Below are the code and all the weights of a small trained network. Each question names an input and a class and asks about switching units off, where a switched-off unit gives its printed mean instead of its output.

import numpy as np


def w(rows, s, z=0):
    codes = np.array(rows[::2]) - 128.0
    scale = np.full(codes.shape[1], s)
    scale[-1] = z or s
    return codes * scale


def norm(h):
    return h / np.sqrt((h * h).mean(-1, keepdims=True) + 1e-5)


def f(y):
    return np.maximum(y, 0)


def log_softmax(a):
    a = a - a.max(-1, keepdims=True)
    return a - np.log(np.exp(a).sum(-1, keepdims=True))


def net(x, mask):
    res = np.array(x, float).reshape(1, 8) / 4 @ E
    u = 0
    for l in range(4):
        y = f(norm(res) @ A[l][:, :-1].T + A[l][:, -1])
        res = res + np.where(mask[u : u + 3], y, B[l][:, -1]) @ B[l][:, :-1]
        u += 3
    return log_softmax(norm(res)[-1] @ U[:, :-1].T + U[:, -1])


A, B = {}, {}
E = w([
[89,173,101,163,148,161,160,114,132,206,105],'x0',
[136,126,135,98,93,126,121,94,151,73,138],'x1',
[93,158,172,97,118,220,54,100,166,158,116],'x2',
[195,160,152,162,170,89,171,40,169,48,71],'x3',
[153,88,121,153,186,116,110,107,113,76,22],'x4',
[85,70,255,161,144,90,36,98,94,89,221],'x5',
[90,86,151,126,143,200,213,185,142,53,58],'x6',
[143,83,43,102,161,189,146,6,135,108,175],'x7',
],0.0053)
A[0] = w([
[113,83,39,107,134,93,135,208,56,173,54,125],'0.n1',
[71,120,120,153,136,216,241,159,170,123,86,2],'0.n2',
[163,212,160,167,84,75,174,227,149,145,2,136],'0.n3',
],0.0047,0.0021)
B[0] = w([
[106,99,99,150,151,84,174,72,228,109,122,205],'0.n1',
[163,129,130,100,112,82,50,95,119,107,96,179],'0.n2',
[120,175,150,137,181,215,254,122,147,165,152,253],'0.n3',
],0.0083,0.0052)
A[1] = w([
[85,63,19,151,94,138,73,255,72,207,88,83],'1.n1',
[51,131,155,201,202,87,69,106,7,164,146,3],'1.n2',
[160,137,83,145,93,21,46,86,89,114,228,40],'1.n3',
],0.0052,0.0036)
B[1] = w([
[91,106,138,8,151,55,120,3,213,132,68,182],'1.n1',
[205,146,50,226,120,168,131,154,108,115,140,203],'1.n2',
[220,138,197,142,62,84,61,210,58,224,97,253],'1.n3',
],0.0068,0.0029)
A[2] = w([
[143,123,83,96,81,89,157,127,121,128,223,170],'2.n1',
[148,91,149,141,123,92,155,161,111,1,109,9],'2.n2',
[70,115,152,144,148,75,118,154,124,158,178,33],'2.n3',
],0.0099,0.0011)
B[2] = w([
[93,202,18,191,203,205,169,123,103,145,98,243],'2.n1',
[255,36,203,109,20,45,100,138,199,52,88,253],'2.n2',
[150,176,4,142,210,113,143,74,114,78,96,218],'2.n3',
],0.0077,0.0042)
A[3] = w([
[167,112,131,98,99,60,90,79,117,167,134,31],'3.n1',
[113,152,192,128,115,67,197,254,88,195,161,134],'3.n2',
[148,171,126,154,112,114,84,126,109,141,181,4],'3.n3',
],0.0086,0.0019)
B[3] = w([
[44,117,154,39,172,115,112,119,210,82,135,232],'3.n1',
[143,121,182,184,55,254,106,115,161,163,110,252],'3.n2',
[95,87,124,124,185,78,63,142,64,53,113,232],'3.n3',
],0.0074,0.0034)
U = w([
[94,134,252,133,66,197,163,177,159,199,157,112],'0',
[175,45,182,95,84,46,120,113,175,50,99,173],'1',
[161,140,127,212,143,121,74,148,36,142,199,108],'2',
[76,124,123,53,149,93,42,134,95,125,142,112],'3',
[87,117,125,89,63,144,167,162,87,122,209,3],'4',
[146,158,51,149,171,153,216,70,169,129,61,187],'5',
],0.013,0.0063)

Each question gives the input, the list of numbers given to net, and the class t.
The units are the neurons (one row each of A and B). Each row of codes is followed by its name. A weight is (code - 128) times the scale printed after its matrix; where a second scale follows, it is the last column's (A, B and U).
mask holds one flag per neuron, layer by layer. A switched-off neuron (its flag False) gives its mean, the last column of its row in B, instead of its output. The means were averaged over made-up inputs and are rounded, as every weight is.
A unit's drop is (log p(t) with every unit on - log p(t) with that unit switched off) / (log p(t) with every unit on - log p(t) with every unit switched off).
The circuit of an input: a set's keep is (log p(t) with only the set's units on - log p(t) with every unit switched off) / (log p(t) with every unit on - log p(t) with every unit switched off). Starting from all 12 units, units are removed one at a time, each time the one whose removal leaves the highest keep (on an exact tie, the one counted first), for as long as the keep stays at least 0.8.
units of the circuit, in order: the units of the circuit, biggest drop first
k most important neurons: the k neurons with the biggest drops, biggest first
top k neurons in layer l: the k neurons of layer l with the biggest drops, biggest first
drop of u: that unit's drop, to one decimal
input [-1,7,-8,-4,6,7,-7,1], class 2: units of the circuit, in order => (1.n3; 2.n2)
input [-3,-6,6,-6,-6,-1,-4,3], class 3: units of the circuit, in order => (0.n3)
input [5,8,4,5,7,0,5,7], class 1: units of the circuit, in order => (0.n3; 2.n2; 2.n1)
input [-5,3,-2,-1,-4,0,-8,-6], class 2: units of the circuit, in order => (2.n1; 1.n3)
input [-2,5,6,6,-6,0,3,-4], class 0: units of the circuit, in order => (2.n3; 2.n2)
input [8,-7,-1,7,-3,0,-8,-7], class 0: units of the circuit, in order => (3.n2; 2.n1)
input [-2,1,-5,7,-7,-5,2,-8], class 0: units of the circuit, in order => (3.n2; 2.n3)
input [8,-8,-5,-5,-3,3,7,-7], class 5: 2 most important neurons => (2.n3; 0.n1)
input [-5,4,4,-8,-8,5,2,-8], class 3: 3 most important neurons => (2.n3; 0.n3; 1.n1)
input [4,3,8,2,1,7,8,-3], class 1: 2 most important neurons => (0.n3; 2.n2)
input [-5,-7,-7,7,0,1,-7,6], class 3: 2 most important neurons => (0.n3; 1.n3)
input [-6,0,6,-8,1,-6,1,3], class 1: 4 most important neurons => (1.n1; 0.n3; 2.n1; 2.n3)
input [-3,0,-1,-1,-5,-7,4,-8], class 0: 2 most important neurons => (3.n2; 2.n3)
input [1,-5,5,3,1,2,-6,-3], class 2: units of the circuit, in order => (1.n2; 0.n1)
input [-7,-2,-8,3,0,-5,4,-3], class 1: units of the circuit, in order => (2.n2)
input [-3,8,4,5,-3,-3,-6,-2], class 3: 2 most important neurons => (0.n3; 2.n2)
input [0,-2,-5,1,-2,6,-2,-8], class 2: units of the circuit, in order => (0.n1; 1.n2)
input [7,-4,0,-2,-1,3,-8,8], class 2: units of the circuit, in order => (0.n3; 1.n3)
input [0,2,7,-1,5,-1,5,4], class 1: units of the circuit, in order => (0.n3; 2.n1)
input [5,0,-7,-5,-6,-2,1,-7], class 5: units of the circuit, in order => (2.n3)
input [-7,-4,-5,1,0,-2,0,3], class 1: 2 most important neurons => (2.n2; 0.n3)
input [1,-3,7,0,6,8,4,8], class 2: 2 most important neurons => (2.n2; 0.n1)
input [8,-7,-5,5,4,5,7,-7], class 0: 2 most important neurons => (0.n3; 3.n2)
input [7,6,-1,5,-1,1,-4,-4], class 0: 2 most important neurons => (2.n3; 2.n1)
input [8,-8,0,0,7,7,1,7], class 2: top 2 neurons in layer 1 => (1.n2; 1.n1)
input [0,-2,-2,5,-6,1,7,-3], class 0: drop of 0.n3 => 2.3
input [-1,4,-8,4,-3,-1,6,0], class 1: most important neuron => (2.n2)
input [7,-5,-1,-6,-6,8,2,-3], class 2: drop of 3.n1 => 0.2
input [1,6,6,1,-2,7,5,-5], class 1: drop of 2.n2 => 0.1
